Here is a tiny trained network, its code and every weight. The questions are about switching its units off for an input and a class, where a switched-off unit gives its printed mean instead of its output.

import numpy as np


def w(rows, s, z=0):
    codes = np.array(rows[::2]) - 128.0
    scale = np.full(codes.shape[1], s)
    scale[-1] = z or s
    return codes * scale


def f(y):
    return y / 2 * (1 + np.tanh(0.7978845608 * (y + 0.044715 * y**3)))


def log_softmax(a):
    a = a - a.max(-1, keepdims=True)
    return a - np.log(np.exp(a).sum(-1, keepdims=True))


def net(x, mask):
    res = np.array(x, float).reshape(1, 5) / 4 @ E
    y = f(res @ A[0][:, :-1].T + A[0][:, -1])
    res = res + np.where(mask, y, B[0][:, -1]) @ B[0][:, :-1]
    return log_softmax(res[-1] @ U[:, :-1].T + U[:, -1])


A, B = {}, {}
E = w([
[208,100,177,88,209,66],'x0',
[215,103,159,224,110,173],'x1',
[128,128,129,128,128,128],'x2',
[88,199,216,189,145,45],'x3',
[102,158,182,119,197,249],'x4',
],0.011)
A[0] = w([
[161,115,174,192,114,181,124],'n0',
[193,100,149,206,127,139,104],'n1',
[75,143,101,81,146,115,98],'n2',
[172,84,109,66,123,160,84],'n3',
[98,147,121,50,142,104,99],'n4',
[73,187,122,173,48,156,18],'n5',
[163,109,111,121,91,58,93],'n6',
[196,116,123,189,91,153,104],'n7',
[89,171,194,151,115,60,174],'n8',
[120,176,220,205,137,76,115],'n9',
[159,101,108,131,114,60,131],'n10',
[125,142,161,114,182,171,111],'n11',
[128,137,189,92,166,179,101],'n12',
[155,47,78,101,139,154,120],'n13',
[180,57,101,90,120,163,94],'n14',
[86,152,180,153,204,172,112],'n15',
[212,102,162,87,254,64,2],'n16',
[146,139,113,151,86,33,126],'n17',
[134,157,159,114,200,168,117],'n18',
[171,96,162,179,130,145,89],'n19',
[108,186,82,66,182,94,108],'n20',
[129,197,157,161,178,81,82],'n21',
],0.012,0.006)
B[0] = w([
[110,123,131,132,139,103,200],'n0',
[91,145,175,145,170,74,200],'n1',
[109,119,150,136,167,96,182],'n2',
[159,171,130,85,128,140,185],'n3',
[104,133,157,131,163,78,188],'n4',
[140,119,34,170,156,150,193],'n5',
[104,94,183,125,62,159,185],'n6',
[86,131,150,139,167,89,193],'n7',
[162,140,114,91,132,127,239],'n8',
[162,188,128,85,132,151,248],'n9',
[114,91,153,149,91,159,186],'n10',
[121,90,156,127,85,137,186],'n11',
[120,94,165,137,83,146,192],'n12',
[181,164,129,83,126,137,201],'n13',
[159,171,138,110,139,144,198],'n14',
[133,98,141,136,85,140,215],'n15',
[116,107,3,218,165,152,233],'n16',
[124,100,154,135,86,163,212],'n17',
[132,106,158,155,81,141,197],'n18',
[114,118,147,119,148,83,176],'n19',
[91,142,170,126,152,93,198],'n20',
[163,182,130,84,131,155,198],'n21',
],0.015,0.012)
U = w([
[206,187,134,48,129,154,83],'0',
[117,49,177,130,31,163,84],'1',
[63,122,179,115,203,38,71],'2',
[118,106,3,177,149,161,255],'3',
],0.014,0.004)

Each question gives the input, the list of numbers given to net, and the class t.
The units are the neurons (one row each of A and B). Each row of codes is followed by its name. A weight is (code - 128) times the scale printed after its matrix; where a second scale follows, it is the last column's (A, B and U).
mask holds one flag per neuron, in row order. A switched-off neuron (its flag False) gives its mean, the last column of its row in B, instead of its output. The means were averaged over made-up inputs and are rounded, as every weight is.
A unit's drop is (log p(t) with every unit on - log p(t) with that unit switched off) / (log p(t) with every unit on - log p(t) with every unit switched off).
The circuit of an input: a set's keep is (log p(t) with only the set's units on - log p(t) with every unit switched off) / (log p(t) with every unit on - log p(t) with every unit switched off). Starting from the 12 units with the biggest drops (on a tie, the unit counted first), units are removed one at a time, each time the one whose removal leaves the highest keep (on an exact tie, the one counted first), for as long as the keep stays at least 0.8.
units of the circuit, in order: the units of the circuit, biggest drop first
k most important neurons: the k neurons with the biggest drops, biggest first
drop when u is switched off: that unit's drop, to one decimal
input [-6,-6,3,-1,4], class 2: units of the circuit, in order => (n2)
input [-7,-6,1,-4,7], class 1: 2 most important neurons => (n16; n12)
input [8,-3,6,8,-6], class 0: 2 most important neurons => (n9; n21)
input [-8,8,4,-6,-7], class 2: units of the circuit, in order => (n7; n1)
input [-4,2,8,0,3], class 3: 2 most important neurons => (n5; n6)
input [1,7,-7,5,8], class 1: 3 most important neurons => (n15; n18; n12)
input [8,7,8,1,4], class 3: 2 most important neurons => (n16; n20)
input [-7,7,-1,-2,-3], class 2: 3 most important neurons => (n7; n16; n1)
input [-8,8,-1,8,-4], class 0: 3 most important neurons => (n9; n16; n8)
input [7,6,1,-4,7], class 1: 3 most important neurons => (n12; n18; n11)
input [-3,-1,3,-4,-4], class 0: 2 most important neurons => (n16; n13)
input [-5,-1,3,-5,-4], class 0: 3 most important neurons => (n16; n13; n14)
input [3,-7,7,8,8], class 0: 3 most important neurons => (n21; n9; n8)
input [6,0,4,-2,3], class 3: units of the circuit, in order => (n16)
input [-8,6,6,1,4], class 3: drop when n5 is switched off => 3.3
input [7,1,5,0,0], class 3: drop when n16 is switched off => 0.6
input [-8,1,-1,4,0], class 3: drop when n5 is switched off => 0.4
input [0,5,-7,8,-6], class 0: drop when n9 is switched off => 1.6
